Here is a tiny trained network, its code and every weight. The questions are about switching its units off for an input and a class, where a switched-off unit gives its printed mean instead of its output.

import numpy as np


def w(rows, s, z=0):
    codes = np.array(rows[::2]) - 128.0
    scale = np.full(codes.shape[1], s)
    scale[-1] = z or s
    return codes * scale


def norm(h):
    return h / np.sqrt((h * h).mean(-1, keepdims=True) + 1e-5)


def f(y):
    return y / 2 * (1 + np.tanh(0.7978845608 * (y + 0.044715 * y**3)))


def log_softmax(a):
    a = a - a.max(-1, keepdims=True)
    return a - np.log(np.exp(a).sum(-1, keepdims=True))


def net(x, mask):
    res = np.array(x, float).reshape(1, 3) / 4 @ E
    u = 0
    for l in range(3):
        y = f(norm(res) @ A[l][:, :-1].T + A[l][:, -1])
        res = res + np.where(mask[u : u + 9], y, B[l][:, -1]) @ B[l][:, :-1]
        u += 9
    return log_softmax(norm(res)[-1] @ U[:, :-1].T + U[:, -1])


A, B = {}, {}
E = w([
[79,56,122,236,138],'x0',
[112,82,144,57,238],'x1',
[61,105,253,95,77],'x2',
],0.0063)
A[0] = w([
[179,165,94,175,109,60],'L0N0',
[188,184,172,135,71,99],'L0N1',
[60,53,149,91,123,162],'L0N2',
[124,74,147,100,213,96],'L0N3',
[131,159,133,145,17,3],'L0N4',
[122,78,238,87,65,139],'L0N5',
[56,103,250,74,49,131],'L0N6',
[81,112,89,159,132,95],'L0N7',
[138,74,157,207,150,131],'L0N8',
],0.012,0.0061)
B[0] = w([
[139,104,111,123,44,161],'L0N0',
[87,177,55,134,169,174],'L0N1',
[114,118,180,103,119,192],'L0N2',
[58,61,144,136,94,177],'L0N3',
[1,116,43,172,161,163],'L0N4',
[131,72,102,69,105,222],'L0N5',
[222,117,89,61,84,254],'L0N6',
[116,80,138,206,146,142],'L0N7',
[122,130,184,182,171,180],'L0N8',
],0.0092,0.0093)
A[1] = w([
[172,48,93,87,218,105],'L1N0',
[86,65,52,146,129,196],'L1N1',
[202,202,79,47,254,148],'L1N2',
[145,25,201,46,167,211],'L1N3',
[199,177,108,130,121,3],'L1N4',
[171,166,72,77,19,138],'L1N5',
[150,182,158,2,129,201],'L1N6',
[174,15,159,178,102,194],'L1N7',
[86,175,102,141,163,112],'L1N8',
],0.0088,0.0035)
B[1] = w([
[138,74,196,58,2,179],'L1N0',
[191,107,135,53,144,211],'L1N1',
[122,133,242,110,171,199],'L1N2',
[134,203,187,19,70,255],'L1N3',
[57,138,132,191,96,129],'L1N4',
[16,237,127,139,125,243],'L1N5',
[205,82,129,239,192,226],'L1N6',
[173,176,153,104,122,218],'L1N7',
[146,84,197,152,153,134],'L1N8',
],0.0094,0.0074)
A[2] = w([
[127,195,166,69,155,104],'L2N0',
[253,56,88,138,121,109],'L2N1',
[141,57,187,105,221,63],'L2N2',
[115,90,183,151,131,2],'L2N3',
[74,116,1,82,81,7],'L2N4',
[106,48,176,97,62,79],'L2N5',
[44,22,145,73,197,60],'L2N6',
[87,51,188,130,225,20],'L2N7',
[154,156,200,150,223,44],'L2N8',
],0.0094,0.0048)
B[2] = w([
[138,92,202,190,159,252],'L2N0',
[205,156,84,181,97,198],'L2N1',
[68,91,119,159,37,188],'L2N2',
[69,123,87,68,110,112],'L2N3',
[131,48,5,124,122,214],'L2N4',
[150,238,135,120,113,250],'L2N5',
[125,254,171,177,14,145],'L2N6',
[16,115,87,163,84,148],'L2N7',
[124,58,4,77,155,173],'L2N8',
],0.0088,0.0036)
U = w([
[219,112,106,194,137,125],'0',
[56,162,141,157,86,132],'1',
[147,135,200,69,97,177],'2',
[82,77,151,178,194,170],'3',
[127,108,114,125,163,6],'4',
[93,77,105,150,124,59],'5',
[102,153,6,99,109,136],'6',
[94,176,134,149,227,106],'7',
],0.026,0.012)

Each question gives the input, the list of numbers given to net, and the class t.
The units are the neurons (one row each of A and B). Each row of codes is followed by its name. A weight is (code - 128) times the scale printed after its matrix; where a second scale follows, it is the last column's (A, B and U).
mask holds one flag per neuron, layer by layer. A switched-off neuron (its flag False) gives its mean, the last column of its row in B, instead of its output. The means were averaged over made-up inputs and are rounded, as every weight is.
A unit's drop is (log p(t) with every unit on - log p(t) with that unit switched off) / (log p(t) with every unit on - log p(t) with every unit switched off).
The circuit of an input: a set's keep is (log p(t) with only the set's units on - log p(t) with every unit switched off) / (log p(t) with every unit on - log p(t) with every unit switched off). Starting from the 12 units with the biggest drops (on a tie, the unit counted first), units are removed one at a time, each time the one whose removal leaves the highest keep (on an exact tie, the one counted first), for as long as the keep stays at least 0.8.
units of the circuit, in order: the units of the circuit, biggest drop first
most important unit: the unit with the biggest drop
k most important neurons: the k neurons with the biggest drops, biggest first
top k neurons in layer l: the k neurons of layer l with the biggest drops, biggest first
drop of u: that unit's drop, to one decimal
input [6,4,-5], class 1: units of the circuit, in order => L0N6, L2N6
input [8,7,-8], class 1: 2 most important neurons => L0N6, L0N5
input [2,-2,-6], class 0: units of the circuit, in order => L0N6, L1N5
input [5,1,-1], class 3: units of the circuit, in order => L0N6
input [7,2,-3], class 5: units of the circuit, in order => L0N6, L1N5, L2N2
input [1,1,-3], class 0: 3 most important neurons => L0N6, L0N5, L0N2
input [7,4,-7], class 1: top 3 neurons in layer 2 => L2N2, L2N7, L2N6
input [5,4,-7], class 0: top 3 neurons in layer 1 => L1N5, L1N2, L1N3
input [-4,2,-3], class 3: top 2 neurons in layer 1 => L1N2, L1N6
input [2,1,-3], class 0: top 2 neurons in layer 0 => L0N5, L0N6
input [-6,2,-7], class 3: top 2 neurons in layer 0 => L0N6, L0N5
input [1,-2,-2], class 6: 2 most important neurons => L1N2, L1N3
input [-8,-6,-1], class 7: 2 most important neurons => L0N3, L0N5
input [6,-6,3], class 0: most important unit => L1N5
input [1,0,-3], class 0: 3 most important neurons => L0N6, L0N5, L1N3
input [-4,2,-5], class 3: top 3 neurons in layer 1 => L1N2, L1N3, L1N6
input [-7,0,-5], class 7: 2 most important neurons => L1N5, L0N8
input [5,-1,-1], class 3: 2 most important neurons => L0N6, L0N8
input [6,1,0], class 3: top 3 neurons in layer 0 => L0N6, L0N8, L0N5
input [5,-5,-3], class 0: most important unit => L1N5
input [5,4,-1], class 1: top 3 neurons in layer 0 => L0N6, L0N5, L0N8
input [2,-7,-2], class 6: 2 most important neurons => L1N6, L0N0
input [-5,0,-3], class 7: 2 most important neurons => L1N5, L0N8
input [5,6,-4], class 1: 3 most important neurons => L0N6, L0N5, L0N8
input [-1,-3,6], class 6: top 3 neurons in layer 0 => L0N4, L0N1, L0N8
input [5,3,-1], class 1: drop of L1N6 => 0.1
input [-6,-1,0], class 7: drop of L1N5 => 0.2
input [-5,-2,1], class 7: top neuron in layer 1 => L1N2
input [4,-8,2], class 6: drop of L1N6 => 0.6
input [6,6,0], class 1: drop of L0N8 => 0.2
